Below is a small trained network, with its code and all its weights. Each question gives an input and a class and asks what happens when units are switched off, that is, made to give their printed mean instead of their output.

import numpy as np


def w(rows, s, z=0):
    codes = np.array(rows[::2]) - 128.0
    scale = np.full(codes.shape[1], s)
    scale[-1] = z or s
    return codes * scale


def norm(h):
    return h / np.sqrt((h * h).mean(-1, keepdims=True) + 1e-5)


def f(y):
    return y / 2 * (1 + np.tanh(0.7978845608 * (y + 0.044715 * y**3)))


def log_softmax(a):
    a = a - a.max(-1, keepdims=True)
    return a - np.log(np.exp(a).sum(-1, keepdims=True))


def net(x, mask):
    res = np.array(x, float).reshape(1, 4) / 4 @ E
    u = 0
    for l in range(3):
        y = f(norm(res) @ A[l][:, :-1].T + A[l][:, -1])
        res = res + np.where(mask[u : u + 7], y, B[l][:, -1]) @ B[l][:, :-1]
        u += 7
    return log_softmax(norm(res)[-1] @ U[:, :-1].T + U[:, -1])


A, B = {}, {}
E = w([
[117,67,172,89,222,30,151,160],'x0',
[254,90,182,162,107,155,131,129],'x1',
[92,112,159,135,83,121,132,105],'x2',
[118,114,136,50,152,189,139,81],'x3',
],0.008)
A[0] = w([
[182,237,174,185,98,11,134,216,91],'0.n1',
[165,31,102,152,91,152,119,158,5],'0.n2',
[173,5,253,136,207,133,122,144,136],'0.n3',
[169,121,135,123,146,147,187,146,71],'0.n4',
[180,170,73,138,158,75,197,133,94],'0.n5',
[143,149,202,39,217,209,196,31,28],'0.n6',
[132,93,135,56,182,44,181,106,56],'0.n7',
],0.0062,0.0021)
B[0] = w([
[122,127,161,43,63,52,150,91,231],'0.n1',
[148,167,104,175,112,192,193,178,132],'0.n2',
[117,116,168,138,172,144,149,109,253],'0.n3',
[97,169,92,132,64,94,177,109,133],'0.n4',
[84,146,179,163,65,142,137,139,150],'0.n5',
[158,161,159,121,1,9,133,188,204],'0.n6',
[118,181,126,166,175,130,115,149,206],'0.n7',
],0.0091,0.0052)
A[1] = w([
[112,35,132,140,163,87,147,179,94],'1.n1',
[30,203,126,68,114,115,120,152,187],'1.n2',
[90,97,183,104,133,91,188,106,98],'1.n3',
[131,148,126,78,59,27,98,125,78],'1.n4',
[94,58,171,133,92,147,165,87,233],'1.n5',
[105,159,85,151,2,182,102,120,72],'1.n6',
[195,95,181,155,108,170,228,138,4],'1.n7',
],0.0074,0.002)
B[1] = w([
[25,209,156,185,77,176,112,72,171],'1.n1',
[140,73,108,160,116,137,144,149,253],'1.n2',
[197,134,170,128,188,153,122,111,212],'1.n3',
[200,149,53,87,18,156,121,139,244],'1.n4',
[110,176,51,61,164,133,126,155,172],'1.n5',
[136,129,215,152,160,95,102,119,246],'1.n6',
[97,1,37,128,85,169,137,169,187],'1.n7',
],0.0079,0.0058)
A[2] = w([
[163,124,94,176,117,110,113,103,118],'2.n1',
[150,50,220,122,132,157,194,109,100],'2.n2',
[165,175,158,12,90,114,118,157,169],'2.n3',
[166,99,138,204,120,190,55,121,134],'2.n4',
[143,180,176,119,125,198,97,133,251],'2.n5',
[82,79,69,128,146,119,79,158,135],'2.n6',
[102,45,100,150,104,141,153,161,231],'2.n7',
],0.011,0.0023)
B[2] = w([
[40,85,104,78,107,126,205,217,147],'2.n1',
[116,164,74,123,93,165,92,105,207],'2.n2',
[101,61,120,130,57,36,131,196,254],'2.n3',
[127,129,182,63,186,130,93,48,188],'2.n4',
[75,186,153,191,200,45,169,227,181],'2.n5',
[213,72,5,116,172,247,192,85,163],'2.n6',
[136,113,2,116,239,239,190,108,183],'2.n7',
],0.0081,0.0079)
U = w([
[123,87,121,105,17,61,148,205,35],'0',
[146,81,75,132,173,229,161,96,255],'1',
[87,179,254,164,202,99,99,118,110],'2',
],0.012,0.001)

Each question gives the input, the list of numbers given to net, and the class t.
The units are the neurons (one row each of A and B). Each row of codes is followed by its name. A weight is (code - 128) times the scale printed after its matrix; where a second scale follows, it is the last column's (A, B and U).
mask holds one flag per neuron, layer by layer. A switched-off neuron (its flag False) gives its mean, the last column of its row in B, instead of its output. The means were averaged over made-up inputs and are rounded, as every weight is.
A unit's drop is (log p(t) with every unit on - log p(t) with that unit switched off) / (log p(t) with every unit on - log p(t) with every unit switched off).
The circuit of an input: a set's keep is (log p(t) with only the set's units on - log p(t) with every unit switched off) / (log p(t) with every unit on - log p(t) with every unit switched off). Starting from the 12 units with the biggest drops (on a tie, the unit counted first), units are removed one at a time, each time the one whose removal leaves the highest keep (on an exact tie, the one counted first), for as long as the keep stays at least 0.8.
units of the circuit, in order: the units of the circuit, biggest drop first
top k neurons: the k neurons with the biggest drops, biggest first
top k neurons in layer l: the k neurons of layer l with the biggest drops, biggest first
drop of u: that unit's drop, to one decimal
input [6,2,0,-4], class 2: top neuron	0.n3
input [5,8,2,-6], class 1: top 3 neurons	1.n7, 0.n6, 0.n3
input [7,-4,1,6], class 2: top 4 neurons	0.n7, 0.n1, 1.n1, 0.n3
input [1,-4,-1,3], class 1: top 4 neurons in layer 0	0.n1, 0.n7, 0.n4, 0.n5
input [0,5,-2,-3], class 1: top 3 neurons	1.n7, 0.n6, 0.n2
input [-2,-1,3,1], class 2: top 3 neurons	1.n6, 0.n1, 1.n7
input [4,-6,-5,8], class 0: top 2 neurons	0.n6, 1.n7
input [-7,-7,-1,-1], class 1: top 3 neurons in layer 0	0.n6, 0.n5, 0.n2
input [7,1,-7,8], class 0: top 2 neurons in layer 0	0.n6, 0.n4
input [6,3,4,4], class 2: top 3 neurons	0.n3, 0.n7, 0.n1
input [0,6,-7,6], class 0: top 2 neurons	0.n6, 1.n2
input [5,-7,2,-4], class 1: top 2 neurons	0.n6, 2.n6
input [4,-6,8,5], class 1: top 2 neurons	1.n2, 0.n1
input [-7,0,-8,8], class 0: units of the circuit, in order	0.n6
input [5,-4,-6,3], class 2: top 3 neurons	1.n7, 0.n1, 2.n7
input [-8,-5,0,5], class 2: top 2 neurons	1.n6, 0.n1
input [6,5,-3,-3], class 2: top 3 neurons in layer 1	1.n2, 1.n4, 1.n1
input [-7,6,0,8], class 0: top 2 neurons	0.n6, 0.n7
input [-4,-4,-2,-2], class 1: top 2 neurons in layer 1	1.n2, 1.n3
input [4,-5,3,0], class 1: top neuron	2.n6
input [-1,4,-5,4], class 0: top 2 neurons in layer 0	0.n6, 0.n4
input [-5,2,5,-3], class 2: drop of 0.n6	0.4
input [0,-2,-5,6], class 0: drop of 0.n6	3.9
